Each row is followed by its class number.
[ 11  -5 -53  -5 -12  -1  11 -16  -9  25 -50  27  13  13 -25 -25  49  -3
  -9  -9 -19 -30  12  58  24  -7   9   6  21 -23  17  35  21  17  -4 -13
   5 -21   4]
8
[ 18   0 -55   3  21  13 -18 -18  -2  26 -34  22  -6  18 -18   0  46  -7
 -37 -15 -20 -22  12  47  22  -2  24  13 -19 -20  19  38  18  29 -28 -12
  28 -29  21]
1
[  4 -23 -43  -2   4   3 -13  11  -8  20 -42  20   3   8 -25 -20  52  -4
 -13  -8 -14 -14  18  81  18  -8   5  14   9 -21  10  33  40  43 -13 -15
   9  -9   9]
7
[-16  29  20   5 -27  12  57   9  25 -11  -5  20  -7 -10  11  10  -2 -27
 -14  -3 -13  -9   9  47 -10  20  -3 -17  -7 -14  15  -5  11  -9  12  -5
  19   5  20]
9
[-22  -6  11  -6 -32  38  56  17  23  17  11  19 -34  -4  25  19  -7 -41
 -41  19 -20 -33  -5  55 -11  25  28 -15 -42 -34  30  15  12   1  27   7
  16 -30  28]
0
[-24  -6  23 -11 -19  27  59  44  20   6  20  -8  -9 -21   8   3  11 -24
 -12   4   4 -15  21  18 -10  10  -2  -3 -11  -7   9  11  -6  -1  22  20
  30 -20  28]
2
[-24  -8  14   7 -20  18  52  36  13  10   9   9 -12 -23  30  -4   8 -39
 -26 -17  -8 -20 -17  33  -6   0  30   0 -28 -15  12  15  20  10  28  25
  26 -35  29]
2
[ 23  -4 -41 -11  -8   8   5 -10  -4  16 -46  13  16 -11 -35 -22  68  10
  -9  -7  -5 -17  32  34  24   8   1  10 -16  -8  20  33  29  30 -18 -19
  11   2  16]
8
[ 11 -18 -62  -3   6 -15 -18  -8  -8  22 -55  14  22  -2 -20 -14  46 -11
 -38 -37   8 -18  -5  50  30   6   8  15   7 -16   6  38  63  44 -10 -13
   9 -18  11]
10
[-27 -12  23  -8   5  42  37  49  16   6  11  25  -2   3  32   8 -14 -46
  -6   5 -20 -19  -7  38 -15  -6  44  -9 -28 -27  18  20   5  -4   7  26
  11 -35  34]
9
[ -4 -17 -49 -13  -1  -2  -1 -15 -34  18 -58  30  17   7 -36 -33  52  -6
 -34  -4 -20 -23   2  82  13  -8  15   2   9 -16  16  27  35  47 -16 -29
  10  -9  -1]
10
[ -2  -9  25  21 -25  19  64  22  30  14  16   0 -23 -17  11   3   6 -25
 -33 -18  -2 -16  -2  44   2   9  18  -2  -7 -15  -2  17 -12   4  35  23
  27 -25  31]
6
[-21  -4  20   5  -2  24  39  27  48  -1  -2  -3 -13  -3  26  15  14 -46
 -39 -10  -5 -32   8  25   5  17   0  -5 -19 -16  11  18  12  -3  18  28
   1 -27  30]
0
[-35 -17  -3 -20 -15  32  39  22  15   9  14  17 -10   5  19  21 -12 -41
 -35  12 -18 -24  -4  51 -22  28  29  -6  -3 -32  21  29   7 -14  14   9
   9 -48  19]
10
[  7  18 -33  -1  -6 -10  12   2 -26  24 -62  14  20   8 -24 -25  62  15
   3 -29  -2 -20  22  67  32 -23  -1   6 -31 -14   4  35  48  33 -16  -7
  14  -2  14]
7
[-20 -11   9   1  -7  35  57   2  35  12  17 -12 -25 -21  28  41  14 -31
 -36  10 -16  -1  -5  60 -20  28  40   1 -35 -21  27  17   3   1  18   3
  34 -30  32]
3
[ 25  -8 -52   0   1  -5 -14   1 -44  15 -48  26  21  21 -37 -32  37   8
 -22   0  -6 -18   8  40   4   6   4   2  16 -26  11  23  26  41 -23 -26
  -7   0  17]
9
[-19 -15  11 -10 -19  20  37  45  32  15  26  27 -31  -9  34   2   9 -28
 -46   2 -13 -19  13  35 -11  35 -12   1   0 -25  19  14  -2   3  29  23
  17 -17  33]
2
[-21  -8   3   3   9  26  39  32  32  -1   7 -18 -28   4  25  31  36 -40
 -34  -8 -25 -37 -10  51 -18  10   8  -1  -8 -19   3  17 -13  -1  31  20
  28 -23  11]
2
[-16  26  22  -2 -21  32  70 -10  16  14 -15  11 -18 -22  11  16   3 -34
 -52 -25 -15  -6  -3  32  -4  -2  12 -16 -25   4   1  21 -12   7   9  16
  29 -28  17]
6
[-12   0  38  -8 -44  31  42  22  23 -16  25  19 -32  -1  12  -5  13 -23
 -10  -8 -18 -30   9  29  -6  23  17  -2 -11 -16  32   1  -5  -2  15  16
  25  -8  14]
8
[ 12 -13 -43 -11  -2  11 -17 -22 -32  21 -50  22  28  17 -58 -17  49  -6
 -11 -19 -13  -3  13  46   9 -12  29   0   6 -16  20  23  56  28 -50 -30
  22 -11  18]
5
[ 26  -2 -33  20  12   2 -15  -9   5  31 -33  24   7  22 -31 -19  63   3
 -20 -17 -15 -19  18  58  32 -12  27  15  12 -21   5  41  34  22 -29 -13
  30 -27  16]
4
[-33   4  22  -4 -13  20  25  10  30  12   7  30 -12  -1  11  20   0 -44
 -51   8 -27  -8   4  66  -7  22  42 -15  12 -24  20  18  15 -11 -10  21
  27 -47  23]
6
[ -1   4  18  -3 -19  40  55   7  28  -3  -1  12 -34 -11  27  -1  38 -24
 -61 -27 -15 -16   3  23  -6   5   0   7 -28  -5  19  15   4  14  20  14
   4 -13  28]
0
[  0 -37 -59 -14   8  -6  -3  -5  -8  16 -49 -12  38   3 -32 -32  41   6
  -9 -12 -12  -4  22   9  21  -4  -5 -11  -1 -11  22  39  43  32 -42 -13
 -12 -24  36]
1
[-19 -15  21   0 -40  22  74  16  15   8  -2  -3 -18 -25  34 -12 -24 -30
 -52  -4  14 -26  -7  -8  -3   7 -19 -28 -52  -7  -1  14   4  13  32  16
 -29  -8  36]
0
[  8  -3 -34  -5 -11   9  -4 -14 -17  32 -22  17   2 -11 -43 -16  30  -4
 -24   6  -3 -21  17  77  20   6  17   2  -8 -23  18  30  50  49  -1 -34
  13 -14  18]
3
[ -5 -19 -44   4 -10  -9   5  -9   8  26 -48  14  14   7 -25 -28  81  10
 -18  -5 -22  -3  20 114  20   5  14   3   5 -29  16  34  59  28 -17 -11
  23  -9  12]
7
[-30 -45  30 -14   4  29  52  52  14 -13  16  -5 -27  -9  32  10   2 -26
 -56   9   0  -5  -1  49 -26  25  14  -1  -2 -19  14   4 -14  10  13  36
  13 -21  24]
7
[  3 -16 -47  -1  -9   5  -8  -5 -26  39 -36  29  11  -7 -27 -22  55  11
 -23  14  -4  -5  12  84  18  -7  41  21  -4 -20  16  36  48  35 -19 -27
  19 -31   8]
7
[-26  32  26 -15   1  41  65  27  -7   3  -1  11 -53 -10  20  24 -24 -48
 -25  -3 -12 -48 -12  47  -5 -12   6  -7 -56  -8  -2   1 -16  20  26  24
  13 -17  10]
6
[  8 -30 -51  18  16  -6 -18  -1  12  25 -49  10  12   6 -31 -25  56  -1
 -16  -8 -11 -15  10  54  38 -20  10   2  14 -16   7  25  58  31 -23 -28
   7 -15  21]
4
[-19 -21   2  -8 -15   6  72  17  28  -3   1  -7 -25 -14  24   2 -10 -35
 -38 -12  -1 -30  -7  44  -1   7 -10 -15  -6 -19   9   4  -1  11  28  23
  11 -18  20]
1
[-24  12  22 -11 -27  31  63   8  12  12   0  58 -32 -12  23  -5 -12 -59
 -59   0 -23 -28  -7  41 -13   9  25  -9 -10 -22  15  17   1  -1   2  33
   9 -40  12]
6
[-40 -18  19 -11 -12  21  34  29  18  -7  -2  20 -18   6  25   3   0 -42
 -58  -6 -17 -24 -19  73 -13   5  27 -11 -11 -36  21   6  -3   7  25  32
  24 -26  20]
10
[  6 -11 -45  -2  -2  19  -1 -17  -8  24 -46  26  19  16 -35 -31  54   9
  -9  -7 -10  -7  45  71  25   6  -4  -7   8 -10   6  24  57  25 -39 -16
   2  -8  28]
8
[  1  -1 -35  -7 -13   3  22 -35 -23  25 -57  12  36 -13 -46 -39  42   1
 -26 -13  -4   2  27  46  17 -19  -7 -17   3  -2   5  33  42  39 -22 -30
  -5  -4  20]
3
[-13 -17   7   1   1  38  44  32  31  11  24   7 -36 -11  11  10  33 -29
 -47  -2 -18 -28  -2  71 -12  15  19   0  -4 -28   5  11  12   3  41  20
  34 -33  17]
2
[  5   2 -51   2  14 -13 -27   0 -10  27 -55  16  28  24 -29  -6  57   0
 -21  -6  -2 -31   9  74  33   3  18  -4  11 -28  10  28  53  26 -24 -24
  22 -10  12]
9
[ -2 -28  23  -1   5  36  51  27  23  -1  16   0 -45  10  31  21  22 -34
 -60  14 -16 -29  -2  49 -20  23  27  14  -1 -26  20  11 -36  11  15  33
  23 -29  17]
0
[-12  -5  28 -10 -14  23  48  16  27   2  19  16 -24 -18  33  14 -17 -28
 -50   2   1 -18   7  48  -6  50  17  -3  -9 -21  12  20  11   3   9  37
   4 -40  27]
8
[  1 -25 -55  -5  31  17   5  -2   4  26 -47  -1   0   8 -30 -22  71   2
 -23   0 -19 -26  -2  53  26 -24  18   7  -7 -25  14  30  42  25 -11 -12
  13 -29  13]
4
[-12  12  36  -7 -24  38  30  -5  16  13  15  27 -26  19  -1   8 -10 -32
 -40 -36  -5 -16   3  57  -4  15  13 -14  -4 -22   3   8  21   4  -4  26
  39 -24  21]
5
[ 12   8 -39   6  13  12   1 -28 -14  35 -42 -29  18   6 -55  19  55  13
  13 -15  -5 -10   9  76  24 -13  34   5 -35 -12   3  28  46  25 -22 -36
  44 -17  19]
5
[ 18 -21 -63  -1  20   8   7   1  -8  19 -45  -4  12   6 -38 -23  84  10
  -8 -22 -12 -34 -13  74  26  -7  28  11   8 -30  14  25  81  33   3 -23
   9 -28   8]
9
[-20  -5  26   1 -11  27  39  14  27   7  10  -2 -25 -24  27   5   6 -13
 -48   1  -3   0   0  14   6   1  14  10 -24   3  24   7 -21  15  27   6
  18 -16  31]
0
[-37 -13  13   4  -9  18  39  28  41 -11  -3  -2 -10   0  17   4  12 -35
 -38  -6 -11 -32  -8  50   3  11   5 -24   0 -23  13   4  25  -4  14   6
   4 -15  26]
9
[ -6 -44 -47  11  16   6 -16  -9  -6  25 -40  -7   7  17 -47 -23  51   6
 -17 -16 -12 -23  -3  47  33 -17  19   5   6 -16  17  19  38  28 -18 -33
  14 -17  27]
5
[ -3  -4  33   1 -10  48  74  19  38   1  28 -10 -54 -15  33  27  -8 -17
 -49   5  -3 -12  13  34 -14  14 -10   1 -31 -10   1   4 -19   6  32  21
   1 -19  35]
0
[-20  -8 -58 -13  -1   2  17  -9 -10  35 -61   4  14   8 -33 -16  39   3
  -7   1  -2 -16  18  99  27  -2   1   1  -8 -28  11  19  58  40 -13 -10
  22 -26  19]
10
[  3 -11 -43 -16  14  -4  -9  -9  -9  24 -49  32  21   8 -34 -14  49 -13
 -34  15 -10 -10  34  59  12   7  -4   1  24 -20  23  23   4  29 -18 -23
  22  13  10]
3
[-10 -19 -55 -13  18  10 -32   1 -24  27 -47  34  29  23 -35 -24  27  -9
 -27 -10 -17  -9   8  62  18  -9  26   4  13 -30  18  37  43  29 -21 -10
   8 -38  21]
10
[  8   4 -55   2  22   0 -20  -2  -3  24 -35  -4   6  -4 -36  -6  45   1
 -40 -37   6 -16   4  40  37  -8   0  10  18 -11  -5  28  71  34  -3 -10
  18 -37  17]
2
[  3  -4 -56  -6  16 -15 -18  -2 -15  10 -63  14  20  21 -23 -11  45  -8
  -9  -3 -22 -29   2  55  20   0   5  -3   7 -24  18  26  46  34 -36 -24
  -3  -1  10]
9
[-15 -18  18  -1  -2  47  27   8   8  16  10 -14 -30   2  26  33   9 -38
 -50 -22  -8 -20 -30  32 -19  11  43   7 -42 -13  11  26 -16  21   3  17
  32 -40  27]
5
[-34 -15   4  -4  -5  18  43  36  46   3  28  -4 -37 -21  31  15  -1 -39
 -47  -4  -2 -38  -7  34   2  23  -9  -2   6 -17   0  14  36  -5  32  20
  -8 -41  20]
2
[-11   4  30  -9 -38  26  74  18  28   3  13   8 -28 -25  12   2  -6 -34
 -32   9  -3 -19   6  49 -14  10   1 -17 -23 -22   7  14   6   7  20  13
  16 -16  20]
4
[ 16 -26 -29  -4  21  22  -6  -6 -18  30 -22  -7  18   2 -51 -27  54  15
 -13 -21   3 -11  10  39  23 -20  21  12 -16 -11   0  35  33  31 -11 -18
  13 -15  26]
5
[  7  13 -35  10   3   5 -37  -9  -8   7 -66  19  15  13 -23   1  34 -23
 -11 -37 -16 -28  12  36  37 -16  16  -2 -21   1  14  32  31  43 -35 -21
  20  -6  19]
8
[ -4   0 -38  12   4 -11   3 -13  -2  16 -50  -8  21   6 -26 -22  45  11
  -8  -3 -18 -10  -4  48  23 -26  19 -12 -20 -24   7  25  59  13 -19 -15
 -10 -28  23]
4
[ -1  -5 -36   0 -10   0  -3   7  -6  24 -41  26  -4  10 -23  -9  67  12
  -4   5 -18 -17  31  93  25   1  16  15  -8 -23  26  22  53  29 -28 -26
  24 -12  15]
7
[ -6  29 -30  11  15  -3 -26   4 -11  19 -39  15   6   5 -26  -6  50  -3
 -11 -12 -24 -24  12  55  30 -17  16   8 -23 -11  12  23  38  29 -13 -18
  27 -19  18]
2
[  3 -17 -41  12   6   4  14   4  -7  45 -49  15  27  -8 -13 -30  51  23
 -16 -16   5   9  26  55  30   3   0   4 -36 -12   2  40  41  29  -4  -6
  13 -11  40]
7
[-24   4  24  13 -33  20  49  20  32 -10   6  23 -39  -9  26   2 -30 -53
 -32  -1 -15 -26  -5  30   0  -5   8  -4 -19 -18  22  -3  -2   7  27  10
   5 -10  26]
0
[  2 -31 -54   1  -8   3   8 -20   1  19 -45 -10  11  14 -37 -22  68   3
 -20   6 -23  -9   7  64  17  -2  35   9  17 -29  34  27  56  28 -29 -15
  13 -36  19]
0
[ 27   8 -45   9  -3  14  -8  -9  -7  28 -38  29  -3   8 -35 -21  72   4
 -21 -15  -2 -12  20  49  27 -23  23  29   7 -13  13  24  43  30 -28 -25
  34 -20  16]
4
[-35 -14  26  -6 -23  32  49  13  18  17  -3  -5 -13   2  11  13   4 -29
 -45  -4   7 -27   0  38  -5   2  10 -17 -25 -19   7  10  -5  -2   0  18
  20 -29  34]
5
[-17  -7  14   1 -15  26  61   9  25  10  12  -9 -36   2  13  15  -2 -18
 -24 -19   8 -20  -7  55  -3  16   4   3 -16 -28   4  -5  30  -1  12  28
  16 -34  32]
5
[-16 -13  27  -9 -34  29  51  24  27   1  13   7   0  -1  23  17   4 -36
 -19  10  -9 -18  17  52 -21  31  20 -23 -14 -24  12  22 -11 -14  11  24
  18 -16  26]
8
[-20 -18  40  -6 -12  30  11  29  11   3  25  19  -7  -3  -1   8 -11 -42
 -37 -14   6 -14   1  36  -4  23  41  -8 -16 -17  19   9  21   6  -6  14
  39 -18  35]
5
[  7 -34 -53  12  -8   4   5 -27 -10  17 -51  -8   3  21 -55 -32  76  -2
 -14 -28 -17 -29 -14  66  21 -37  27  14  28 -23  12  20  44  31 -21 -26
  17 -26   4]
5
[-23  -9  25   7 -29   8  59  18  23   8  -1 -15  -7 -15  41  21  -3 -16
 -70 -23  18   1   6  30  -7  49  -8 -15 -18  -5   0  30  -5   7   6  24
  19 -21  39]
7
[ 16 -19 -48  -5  15  21 -18  -3 -16  26 -47  30  13  22 -34 -17  62   4
  -8   6 -18 -25  31  59  23  -1  25   2 -14 -21  17  30  31  24 -33 -15
  16  -9  19]
8
[-32   1  29   2 -28  30  51  22  31  -6  11  22 -41   0  38   5   8 -31
 -29 -13 -26 -14   3  72 -13  17   7  -3 -22 -19  15  10  24   5   6  24
   8 -23  21]
7
[ -2  -8 -58  -7  29   4 -15   0 -15  37 -47  14  24  21 -30 -10  54  12
 -24 -14   2 -28  13  74  34  -1  14   6  -7 -27   0  34  63  19  -8 -10
   8 -33  18]
10
[-21 -12  17   0 -38  33  47   5  38  -5  -1   9 -38 -12  37  10  10 -32
 -33  -8 -20 -17 -10  39 -11  24  14  -5 -24 -15  26   1   4  12   9  24
  13 -25  20]
8
[-35  20  13  -8 -35  17  56  28  12  12  14  23 -21 -23  37  19 -25 -48
 -27  11  -7 -18  -2  35 -20  20   9  -5 -21 -16  14   9   8  -4  20  16
  17 -32  23]
2
